Below is a small trained network, with its code and all its weights. Each question gives an input and a target symbol and asks what happens when units are switched off, that is, made to give their printed mean instead of their output.

import numpy as np


def w(rows, s, z=0):
    codes = np.array(rows[::2]) - 128.0
    scale = np.full(codes.shape[1], s)
    scale[-1] = z or s
    return codes * scale


def f(y):
    return y / 2 * (1 + np.tanh(0.7978845608 * (y + 0.044715 * y**3)))


def softmax(a):
    e = np.exp(a - a.max(-1, keepdims=True))
    return e / e.sum(-1, keepdims=True)


def log_softmax(a):
    a = a - a.max(-1, keepdims=True)
    return a - np.log(np.exp(a).sum(-1, keepdims=True))


def net(x, mask):
    ids = ['ΘΣΦΨαβδεζηλμξω'.index(c) for c in x.split()]
    T = len(ids)
    res = E[ids] + P[:T]
    u = 0
    for l in range(2):
        r = res
        for j in range(2):
            rows = slice(3 * j, 3 * j + 3)
            q, k, v = (r @ M[l][rows].T for M in (Q, K, V))
            z = softmax(np.where(np.tri(T) > 0, q @ k.T / 3**0.5, -1e9)) @ v
            o = O[l][rows]
            res = res + np.where(mask[u + j], z, o[:, -1]) @ o[:, :-1]
        u += 2
        y = f(res @ A[l][:, :-1].T + A[l][:, -1])
        res = res + np.where(mask[u : u + 12], y, B[l][:, -1]) @ B[l][:, :-1]
        u += 12
    return log_softmax(res[-1] @ U[:, :-1].T + U[:, -1])


Q, K, V, O, A, B = {}, {}, {}, {}, {}, {}
E = w([
[136,87,97,165,163,148,130],'Θ',
[95,99,113,100,155,179,134],'Σ',
[74,108,128,129,178,96,118],'Φ',
[151,133,116,192,123,100,111],'Ψ',
[151,169,180,118,169,131,70],'α',
[87,156,57,128,151,194,72],'β',
[118,101,158,168,90,140,141],'δ',
[120,165,140,164,130,82,183],'ε',
[74,140,103,189,168,167,4],'ζ',
[128,151,109,62,136,169,185],'η',
[179,70,139,135,94,172,167],'λ',
[165,118,133,71,57,168,91],'μ',
[150,137,97,113,211,40,43],'ξ',
[115,217,196,113,186,52,131],'ω',
],0.018)
P = w([
[177,82,126,225,69,82,117],'0',
[1,45,66,141,148,63,74],'1',
[166,150,114,148,225,252,128],'2',
[28,86,64,129,135,68,78],'3',
[176,142,170,126,173,218,145],'4',
[53,123,80,100,97,69,99],'5',
[182,97,221,155,159,188,172],'6',
],0.0086)
Q[0] = w([
[144,64,125,86,108,21,48],'L0H1',
[161,64,89,130,92,89,27],'L0H1',
[17,117,115,114,56,96,184],'L0H1',
[168,95,254,140,167,136,88],'L0H2',
[169,135,183,153,196,157,89],'L0H2',
[237,165,125,226,141,145,123],'L0H2',
],0.0071)
K[0] = w([
[45,118,161,220,111,136,179],'L0H1',
[88,103,132,166,121,109,182],'L0H1',
[83,69,118,135,115,186,125],'L0H1',
[148,164,255,111,177,98,99],'L0H2',
[159,121,137,90,190,85,62],'L0H2',
[165,120,133,173,153,119,82],'L0H2',
],0.0086)
V[0] = w([
[99,63,197,148,145,120,97],'L0H1',
[110,138,42,90,185,9,156],'L0H1',
[255,102,106,46,93,80,63],'L0H1',
[119,67,161,131,32,167,90],'L0H2',
[111,117,78,174,192,45,145],'L0H2',
[9,126,189,171,87,200,118],'L0H2',
],0.005)
O[0] = w([
[90,132,146,131,124,158,80,201],'L0H1',
[122,110,85,77,146,66,131,146],'L0H1',
[246,171,61,102,191,67,39,38],'L0H1',
[86,140,104,205,170,158,141,108],'L0H2',
[190,111,184,116,102,129,68,251],'L0H2',
[2,153,139,140,102,179,147,192],'L0H2',
],0.0069,0.0018)
A[0] = w([
[85,100,53,105,255,98,121,158],'L0N1',
[90,62,194,55,109,100,106,152],'L0N2',
[81,146,41,159,99,148,51,78],'L0N3',
[216,169,99,179,127,129,185,142],'L0N4',
[209,113,132,151,127,201,187,1],'L0N5',
[113,178,198,154,190,166,106,138],'L0N6',
[40,179,106,95,125,101,173,130],'L0N7',
[110,150,166,134,73,110,54,147],'L0N8',
[80,202,91,93,138,106,144,89],'L0N9',
[153,156,176,39,102,105,197,206],'L0N10',
[61,108,102,160,93,14,154,97],'L0N11',
[148,157,159,105,209,199,173,104],'L0N12',
],0.0091,0.0051)
B[0] = w([
[99,117,196,155,129,155,33,253],'L0N1',
[122,181,65,202,100,151,83,197],'L0N2',
[85,127,103,107,167,69,155,220],'L0N3',
[159,128,182,141,147,168,81,162],'L0N4',
[105,210,193,127,96,85,108,151],'L0N5',
[163,135,124,168,150,75,176,212],'L0N6',
[124,124,255,89,120,144,118,185],'L0N7',
[70,199,108,121,143,96,146,185],'L0N8',
[164,98,169,76,113,112,124,141],'L0N9',
[186,154,135,56,148,149,115,195],'L0N10',
[156,77,156,145,99,68,179,201],'L0N11',
[149,144,134,185,84,76,119,192],'L0N12',
],0.0093,0.0053)
Q[1] = w([
[136,67,96,136,107,145,214],'L1H1',
[121,193,222,253,167,220,165],'L1H1',
[160,177,99,225,48,233,107],'L1H1',
[197,76,134,103,79,98,87],'L1H2',
[136,28,77,57,107,7,186],'L1H2',
[57,98,103,73,83,87,118],'L1H2',
],0.0051)
K[1] = w([
[154,66,119,177,118,130,185],'L1H1',
[149,161,155,49,1,152,149],'L1H1',
[123,176,118,88,88,119,101],'L1H1',
[152,124,155,150,96,93,124],'L1H2',
[174,64,75,240,31,146,93],'L1H2',
[112,96,122,155,46,149,97],'L1H2',
],0.007)
V[1] = w([
[210,155,123,132,46,197,110],'L1H1',
[154,11,143,254,165,91,146],'L1H1',
[167,65,208,107,236,106,196],'L1H1',
[151,239,192,88,161,56,147],'L1H2',
[103,122,168,165,211,85,182],'L1H2',
[166,65,101,138,49,169,132],'L1H2',
],0.0067)
O[1] = w([
[129,185,168,182,75,183,98,47],'L1H1',
[129,69,219,198,160,68,141,207],'L1H1',
[179,44,160,179,240,160,210,104],'L1H1',
[55,139,181,122,255,113,145,188],'L1H2',
[140,115,149,140,224,84,95,223],'L1H2',
[192,116,138,66,37,184,114,2],'L1H2',
],0.0068,0.0049)
A[1] = w([
[100,193,114,134,174,157,50,100],'L1N1',
[140,52,96,153,67,175,175,186],'L1N2',
[215,159,157,119,143,148,254,147],'L1N3',
[181,164,75,131,184,116,113,128],'L1N4',
[167,191,69,170,146,21,131,255],'L1N5',
[178,93,153,170,208,141,190,186],'L1N6',
[54,82,119,183,96,184,158,163],'L1N7',
[105,24,73,103,117,198,102,174],'L1N8',
[130,165,184,73,132,154,118,136],'L1N9',
[158,180,142,115,182,198,63,237],'L1N10',
[36,153,185,152,107,77,138,43],'L1N11',
[213,117,147,168,99,155,112,39],'L1N12',
],0.0089,0.0055)
B[1] = w([
[135,198,153,53,97,146,176,217],'L1N1',
[253,183,83,98,232,92,179,149],'L1N2',
[40,70,100,167,159,227,112,179],'L1N3',
[69,106,198,77,115,203,164,166],'L1N4',
[147,98,106,155,38,128,79,252],'L1N5',
[70,145,86,78,168,29,147,235],'L1N6',
[138,117,31,197,139,189,197,174],'L1N7',
[157,71,150,41,173,127,159,156],'L1N8',
[158,125,97,211,182,69,59,166],'L1N9',
[117,77,178,106,33,164,185,224],'L1N10',
[203,216,155,148,137,191,192,227],'L1N11',
[109,171,149,98,218,154,41,142],'L1N12',
],0.0075,0.012)
U = w([
[82,49,109,162,179,143,95,176],'Θ',
[73,78,132,133,133,246,162,116],'Σ',
[117,144,190,218,169,187,89,105],'Φ',
[132,85,123,185,68,69,116,87],'Ψ',
[156,203,185,126,62,178,124,113],'α',
[108,166,143,28,186,138,177,5],'β',
[166,171,114,185,130,142,164,126],'δ',
[149,110,181,108,85,70,201,88],'ε',
[80,205,79,173,164,112,98,106],'ζ',
[150,42,200,56,120,127,81,167],'η',
[212,135,109,80,159,138,158,160],'λ',
[76,115,56,114,98,116,97,254],'μ',
[126,136,136,155,155,101,2,118],'ξ',
[223,193,152,107,191,98,94,95],'ω',
],0.0085,0.0056)

Each question gives the input, a string of symbols that net reads in full, and the target symbol t.
The units are the heads (3 rows each of Q, K, V and O) and the neurons (one row each of A and B). Each row of codes is followed by its name. A weight is (code - 128) times the scale printed after its matrix; where a second scale follows, it is the last column's (O, A, B and U).
mask holds one flag per unit, layer by layer, with each layer's heads first. A switched-off unit (its flag False) gives its mean, the last column of its rows in O or B, instead of its output. The means were averaged over made-up inputs and are rounded, as every weight is.
A unit's drop is (log p(t) with every unit on - log p(t) with that unit switched off) / (log p(t) with every unit on - log p(t) with every unit switched off).
The circuit of an input: a set's keep is (log p(t) with only the set's units on - log p(t) with every unit switched off) / (log p(t) with every unit on - log p(t) with every unit switched off). Starting from the 12 units with the biggest drops (on a tie, the unit counted first), units are removed one at a time, each time the one whose removal leaves the highest keep (on an exact tie, the one counted first), for as long as the keep stays at least 0.8.
units of the circuit, in order: the units of the circuit, biggest drop first
k most important neurons: the k neurons with the biggest drops, biggest first
top k neurons in layer l: the k neurons of layer l with the biggest drops, biggest first
heads that matter: for each layer, one digit per head in row order, 1 if its drop is at least 0.15 and else 0, layers parted by /
input μ Φ ξ Ψ ω, target β: units of the circuit, in order -> (L1H2, L1N6, L1N1)
input μ α μ Φ μ Θ, target Θ: heads that matter -> 11 / 00
input Φ ζ ζ Φ μ Θ δ, target α: heads that matter -> 00 / 10
input ω Ψ μ, target β: units of the circuit, in order -> (L1H2, L1N5)
input λ Ψ ζ δ, target δ: top 2 neurons in layer 1 -> (L1N11, L1N7)
input β μ Φ Σ η, target Σ: units of the circuit, in order -> (L1N3, L0N10, L1N10)
input μ β α, target α: heads that matter -> 10 / 10
input μ μ η Σ, target Σ: units of the circuit, in order -> (L1N7, L1N6, L1H2)
input λ Θ ε, target Φ: units of the circuit, in order -> (L1H1, L0N4)
input ε β μ β ε ζ, target ζ: units of the circuit, in order -> (L0N3, L0N8)
input ζ Φ β, target ζ: 4 most important neurons -> (L0N3, L0N6, L0N12, L1N10)
input Φ μ Σ, target α: heads that matter -> 00 / 10
input μ δ ε ζ μ Φ λ, target α: units of the circuit, in order -> (L1H1, L0N5)
input ε ξ ξ ζ ζ, target η: units of the circuit, in order -> (L0H2, L1N10)
input ε ω λ, target β: 3 most important neurons -> (L1N6, L0N7, L0N5)
input ω μ λ α η δ λ, target Φ: 3 most important neurons -> (L0N5, L1N9, L1N3)
input α α ω Σ Φ, target β: top neuron in layer 0 -> (L0N11)
input μ ζ β ε ε, target Θ: heads that matter -> 01 / 10
input μ Ψ μ ξ Θ, target η: units of the circuit, in order -> (L0H2, L1N11, L1N7)
input μ Σ μ μ η, target α: 3 most important neurons -> (L0N12, L1N10, L0N11)
input α Φ λ Ψ λ μ β, target α: heads that matter -> 10 / 10
input λ ω ω Φ, target Φ: units of the circuit, in order -> (L0N1, L1N11)
input ζ β μ Ψ, target Ψ: heads that matter -> 00 / 10
input ξ η ω ω ω Θ ξ, target β: heads that matter -> 00 / 01
input ζ Φ Σ λ, target λ: heads that matter -> 00 / 01
input ζ ε β, target ζ: 4 most important neurons -> (L0N3, L1N6, L0N12, L0N6)
input α μ α β μ, target α: top 3 neurons in layer 1 -> (L1N6, L1N10, L1N1)
